Below are the code and all the weights of a small trained network. Each question names an input and a target symbol and asks about switching units off, where a switched-off unit gives its printed mean instead of its output.

import numpy as np


def w(rows, s, z=0):
    codes = np.array(rows[::2]) - 128.0
    scale = np.full(codes.shape[1], s)
    scale[-1] = z or s
    return codes * scale


def norm(h):
    return h / np.sqrt((h * h).mean(-1, keepdims=True) + 1e-5)


def f(y):
    return y / 2 * (1 + np.tanh(0.7978845608 * (y + 0.044715 * y**3)))


def softmax(a):
    e = np.exp(a - a.max(-1, keepdims=True))
    return e / e.sum(-1, keepdims=True)


def log_softmax(a):
    a = a - a.max(-1, keepdims=True)
    return a - np.log(np.exp(a).sum(-1, keepdims=True))


def net(x, mask):
    ids = ['ΘΛΦαβγζημξσω'.index(c) for c in x.split()]
    T = len(ids)
    res = E[ids] + P[:T]
    u = 0
    for l in range(3):
        r = norm(res)
        for j in range(3):
            rows = slice(3 * j, 3 * j + 3)
            q, k, v = (r @ M[l][rows].T for M in (Q, K, V))
            z = softmax(np.where(np.tri(T) > 0, q @ k.T / 3**0.5, -1e9)) @ v
            o = O[l][rows]
            res = res + np.where(mask[u + j], z, o[:, -1]) @ o[:, :-1]
        u += 3
        y = f(norm(res) @ A[l][:, :-1].T + A[l][:, -1])
        res = res + np.where(mask[u : u + 4], y, B[l][:, -1]) @ B[l][:, :-1]
        u += 4
    return log_softmax(norm(res)[-1] @ U[:, :-1].T + U[:, -1])


Q, K, V, O, A, B = {}, {}, {}, {}, {}, {}
E = w([
[162,183,120,142,135,148,148,163],'Θ',
[167,183,128,138,144,165,134,161],'Λ',
[137,171,169,131,141,137,163,160],'Φ',
[152,199,136,160,149,140,128,156],'α',
[162,112,122,107,76,122,147,180],'β',
[104,104,183,112,105,104,181,157],'γ',
[119,137,124,166,91,150,142,168],'ζ',
[136,145,108,97,114,169,73,170],'η',
[81,176,94,76,144,115,126,180],'μ',
[85,124,126,126,127,63,93,159],'ξ',
[2,172,115,142,114,183,91,11],'σ',
[163,142,199,137,151,100,67,111],'ω',
],0.0046)
P = w([
[192,21,133,195,190,168,166,254],'0',
[136,77,159,161,131,161,142,240],'1',
[109,95,156,141,117,149,136,206],'2',
[112,145,160,127,83,146,120,181],'3',
[104,165,148,115,70,132,110,146],'4',
[106,169,140,106,68,108,102,107],'5',
[95,187,148,98,43,109,98,94],'6',
[94,206,151,91,24,111,85,74],'7',
],0.0023)
Q[0] = w([
[196,73,109,77,250,113,115,96],'0.h1',
[133,1,51,234,191,59,142,69],'0.h1',
[84,92,113,120,115,143,47,186],'0.h1',
[161,85,80,177,150,173,183,93],'0.h2',
[159,51,64,136,232,97,190,84],'0.h2',
[71,173,188,201,74,179,195,188],'0.h2',
[119,170,187,113,83,104,174,133],'0.h3',
[95,132,109,133,97,174,158,160],'0.h3',
[165,113,82,125,137,124,147,149],'0.h3',
],0.0086)
K[0] = w([
[183,108,155,192,142,103,235,199],'0.h1',
[207,162,152,133,217,147,163,255],'0.h1',
[103,98,151,151,240,32,14,87],'0.h1',
[170,112,127,92,147,117,117,244],'0.h2',
[179,91,141,162,133,133,146,240],'0.h2',
[94,155,103,92,122,123,28,79],'0.h2',
[96,150,78,168,62,166,80,90],'0.h3',
[87,139,46,117,154,115,172,142],'0.h3',
[139,161,127,123,77,93,121,195],'0.h3',
],0.0064)
V[0] = w([
[114,72,94,74,40,133,113,121],'0.h1',
[139,110,209,137,151,57,154,126],'0.h1',
[155,163,114,4,201,164,90,136],'0.h1',
[124,118,131,49,190,94,45,144],'0.h2',
[154,88,192,157,82,131,47,184],'0.h2',
[81,136,123,134,170,46,75,172],'0.h2',
[83,138,89,190,67,167,107,160],'0.h3',
[75,154,88,110,163,112,144,111],'0.h3',
[181,145,129,129,97,87,124,211],'0.h3',
],0.0043)
O[0] = w([
[162,127,118,169,49,126,97,193,145],'0.h1',
[55,157,136,153,172,65,161,120,114],'0.h1',
[106,153,175,10,143,136,82,178,76],'0.h1',
[124,97,129,108,254,101,84,154,126],'0.h2',
[78,86,142,89,161,137,48,55,220],'0.h2',
[194,119,35,157,217,112,64,112,197],'0.h2',
[126,42,74,116,163,166,88,122,249],'0.h3',
[122,141,80,74,184,80,168,116,81],'0.h3',
[93,155,167,191,148,197,94,162,255],'0.h3',
],0.0037,0.0034)
A[0] = w([
[163,123,104,124,253,144,66,173,44],'0.n1',
[70,126,72,102,91,155,93,145,35],'0.n2',
[89,156,110,78,65,184,201,117,25],'0.n3',
[49,166,161,171,121,118,73,97,3],'0.n4',
],0.0038,0.0012)
B[0] = w([
[101,113,21,106,133,61,79,73,250],'0.n1',
[152,206,201,96,198,100,254,161,169],'0.n2',
[207,122,172,109,205,48,112,133,127],'0.n3',
[231,166,84,102,76,154,181,197,171],'0.n4',
],0.0032,0.0024)
Q[1] = w([
[179,187,120,180,61,183,130,221],'1.h1',
[214,150,183,132,65,142,193,149],'1.h1',
[197,197,119,78,66,85,118,101],'1.h1',
[135,114,167,188,65,209,66,194],'1.h2',
[168,191,175,129,83,124,234,148],'1.h2',
[102,35,134,126,254,121,103,51],'1.h2',
[171,141,78,88,49,121,169,112],'1.h3',
[108,113,195,123,143,179,143,154],'1.h3',
[86,136,232,151,157,144,125,169],'1.h3',
],0.0068)
K[1] = w([
[108,161,147,74,108,1,179,115],'1.h1',
[136,173,112,72,101,97,228,88],'1.h1',
[105,167,104,83,89,105,138,57],'1.h1',
[82,164,85,106,65,59,111,174],'1.h2',
[91,131,133,108,67,113,194,75],'1.h2',
[173,50,153,190,192,154,118,157],'1.h2',
[99,122,132,82,107,95,124,63],'1.h3',
[131,89,201,147,148,117,135,141],'1.h3',
[154,70,182,161,202,121,108,199],'1.h3',
],0.0066)
V[1] = w([
[252,129,178,146,132,143,133,131],'1.h1',
[53,124,96,101,104,168,135,84],'1.h1',
[49,122,148,154,69,141,108,119],'1.h1',
[176,159,122,85,161,148,120,61],'1.h2',
[73,110,56,155,158,155,152,131],'1.h2',
[158,159,134,177,91,64,156,198],'1.h2',
[131,89,139,142,149,98,179,210],'1.h3',
[69,169,124,43,91,165,178,69],'1.h3',
[181,106,171,96,193,101,105,246],'1.h3',
],0.0032)
O[1] = w([
[229,95,99,98,220,161,156,100,86],'1.h1',
[62,96,133,170,128,110,92,129,159],'1.h1',
[77,91,83,113,121,57,104,122,208],'1.h1',
[66,81,142,76,136,223,129,102,59],'1.h2',
[165,209,154,99,85,138,109,118,228],'1.h2',
[90,166,147,194,223,46,205,157,71],'1.h2',
[168,86,143,168,184,173,159,111,124],'1.h3',
[53,178,89,82,102,96,3,60,2],'1.h3',
[197,59,110,235,125,117,215,126,138],'1.h3',
],0.003,0.0021)
A[1] = w([
[108,120,163,177,16,190,174,78,25],'1.n1',
[132,226,92,167,100,105,157,218,141],'1.n2',
[125,229,103,174,202,254,54,147,106],'1.n3',
[104,51,148,251,157,177,212,110,2],'1.n4',
],0.003,0.00097)
B[1] = w([
[175,108,64,103,113,189,154,94,165],'1.n1',
[101,51,190,129,87,144,102,159,184],'1.n2',
[122,4,144,92,90,73,180,123,254],'1.n3',
[54,139,69,32,156,124,36,71,167],'1.n4',
],0.0041,0.0026)
Q[2] = w([
[47,97,85,122,150,97,26,105],'2.h1',
[102,71,163,157,33,80,19,167],'2.h1',
[72,78,93,100,178,134,49,93],'2.h1',
[174,166,188,130,88,199,193,138],'2.h2',
[104,76,115,102,163,160,57,117],'2.h2',
[125,206,83,171,255,117,225,15],'2.h2',
[131,178,115,136,32,193,202,63],'2.h3',
[210,145,175,117,23,141,171,152],'2.h3',
[246,138,128,80,169,126,227,141],'2.h3',
],0.0087)
K[2] = w([
[164,161,124,191,141,154,26,94],'2.h1',
[135,204,101,136,28,79,54,93],'2.h1',
[159,114,147,175,160,136,34,99],'2.h1',
[73,124,126,81,77,195,214,135],'2.h2',
[173,195,179,102,164,52,100,139],'2.h2',
[138,1,153,158,198,170,159,152],'2.h2',
[182,182,130,95,58,112,197,110],'2.h3',
[127,213,166,62,106,37,220,132],'2.h3',
[120,130,199,108,211,144,209,65],'2.h3',
],0.0081)
V[2] = w([
[48,130,33,111,115,177,173,180],'2.h1',
[135,77,187,88,105,129,167,53],'2.h1',
[143,170,137,86,122,121,130,177],'2.h1',
[124,107,169,173,146,93,86,6],'2.h2',
[175,130,154,200,51,173,131,41],'2.h2',
[204,127,254,137,132,121,48,79],'2.h2',
[154,67,135,89,111,68,165,204],'2.h3',
[155,187,195,106,181,165,127,222],'2.h3',
[192,145,106,134,136,143,97,48],'2.h3',
],0.0049)
O[2] = w([
[132,135,8,127,97,192,168,117,226],'2.h1',
[109,132,164,91,139,71,211,86,37],'2.h1',
[93,74,118,129,168,164,136,149,6],'2.h1',
[62,223,156,157,137,130,84,74,136],'2.h2',
[88,103,134,208,151,210,139,51,117],'2.h2',
[49,111,200,148,246,116,3,93,67],'2.h2',
[98,108,135,71,221,39,137,112,194],'2.h3',
[93,210,61,87,193,186,136,175,3],'2.h3',
[226,154,136,154,97,139,111,140,50],'2.h3',
],0.0049,0.002)
A[2] = w([
[60,147,56,133,94,30,53,148,150],'2.n1',
[244,128,49,122,144,158,215,176,137],'2.n2',
[165,137,51,209,57,32,3,183,3],'2.n3',
[14,72,144,250,128,122,181,187,45],'2.n4',
],0.0048,0.0039)
B[2] = w([
[145,169,117,147,113,118,120,90,248],'2.n1',
[163,200,186,128,130,93,92,101,195],'2.n2',
[129,106,35,162,255,140,161,83,253],'2.n3',
[145,183,144,159,138,77,139,153,163],'2.n4',
],0.0073,0.0038)
U = w([
[237,248,195,111,168,165,153,79,91],'Θ',
[178,82,184,85,196,191,152,90,65],'Λ',
[214,123,88,49,90,59,130,215,183],'Φ',
[72,220,146,207,103,27,189,169,91],'α',
[29,172,116,69,183,214,214,155,176],'β',
[90,135,226,144,149,74,2,81,137],'γ',
[47,189,68,45,73,126,90,60,22],'ζ',
[139,99,135,190,24,207,148,70,252],'η',
[157,100,192,212,174,148,135,247,47],'μ',
[160,119,16,171,214,102,116,65,176],'ξ',
[111,27,177,74,144,61,223,48,79],'σ',
[85,5,116,80,135,191,28,207,60],'ω',
],0.0073,0.0023)

Each question gives the input, a string of symbols that net reads in full, and the target symbol t.
The units are the heads (3 rows each of Q, K, V and O) and the neurons (one row each of A and B). Each row of codes is followed by its name. A weight is (code - 128) times the scale printed after its matrix; where a second scale follows, it is the last column's (O, A, B and U).
mask holds one flag per unit, layer by layer, with each layer's heads first. A switched-off unit (its flag False) gives its mean, the last column of its rows in O or B, instead of its output. The means were averaged over made-up inputs and are rounded, as every weight is.
A unit's drop is (log p(t) with every unit on - log p(t) with that unit switched off) / (log p(t) with every unit on - log p(t) with every unit switched off).
The circuit of an input: a set's keep is (log p(t) with only the set's units on - log p(t) with every unit switched off) / (log p(t) with every unit on - log p(t) with every unit switched off). Starting from the 12 units with the biggest drops (on a tie, the unit counted first), units are removed one at a time, each time the one whose removal leaves the highest keep (on an exact tie, the one counted first), for as long as the keep stays at least 0.8.
units of the circuit, in order: the units of the circuit, biggest drop first
most important unit: the unit with the biggest drop
k most important neurons: the k neurons with the biggest drops, biggest first
top k neurons in layer l: the k neurons of layer l with the biggest drops, biggest first
heads that matter: for each layer, one digit per head in row order, 1 if its drop is at least 0.15 and else 0, layers parted by /
input Φ ζ Φ, target η: heads that matter	110 / 000 / 000
input ξ ω μ μ Λ ω, target γ: most important unit	0.h2
input β σ α Λ, target η: 2 most important neurons	(0.n1 0.n2)
input η ζ ζ σ μ η, target β: units of the circuit, in order	(0.h2 2.h3 0.n1)
input ω α Θ Λ ω μ, target γ: heads that matter	010 / 000 / 000
input Λ ω β ζ η Φ η ζ, target ω: units of the circuit, in order	(0.h1 2.h2)
input σ Φ ξ ζ ω Θ, target α: 3 most important neurons	(0.n1 0.n2 0.n4)
input Λ ζ α μ α η, target Φ: units of the circuit, in order	(2.h2 1.n3)
input μ σ ζ ξ, target α: 4 most important neurons	(0.n1 2.n4 2.n3 1.n3)
input ζ Λ Φ α, target σ: 2 most important neurons	(1.n3 0.n4)
input Φ α Θ Φ Λ, target β: units of the circuit, in order	(2.h3 0.h1)
input ξ ω ζ ξ, target γ: heads that matter	011 / 000 / 110
input ζ β α Θ, target μ: top 3 neurons in layer 2	(2.n4 2.n1 2.n3)
input Λ Φ ζ ξ ξ η α Λ, target ω: most important unit	0.h1
input ξ Λ β σ α η ξ α, target α: top 2 neurons in layer 2	(2.n4 2.n3)
input σ β ζ ξ η, target α: heads that matter	010 / 010 / 000
input σ η ξ α γ α γ, target σ: heads that matter	011 / 000 / 000
input ω ξ μ α ω α Θ, target γ: 2 most important neurons	(1.n3 0.n1)
input γ ζ Λ β, target η: 3 most important neurons	(1.n1 1.n4 2.n3)
input ω ζ η, target γ: heads that matter	000 / 000 / 000
input ω ζ η Θ, target ω: most important unit	0.h1
input ζ σ η γ μ ξ β μ, target β: heads that matter	010 / 000 / 001
input ζ Θ Φ μ Φ, target Φ: heads that matter	000 / 000 / 010
input Φ Φ Φ Θ, target β: heads that matter	111 / 000 / 001
input ζ Φ Φ η, target ω: heads that matter	000 / 000 / 000
input Φ Θ Λ ξ γ Λ μ β, target Φ: heads that matter	010 / 000 / 010
input Φ γ ζ ζ ζ, target η: units of the circuit, in order	(0.h2)
input μ ζ β, target Φ: top 2 neurons in layer 2	(2.n2 2.n3)
input ζ γ Φ ζ ω σ Φ, target Θ: top 2 neurons in layer 0	(0.n1 0.n3)
input γ Φ β Φ Φ σ ω Θ, target η: 4 most important neurons	(0.n1 0.n2 1.n4 2.n3)
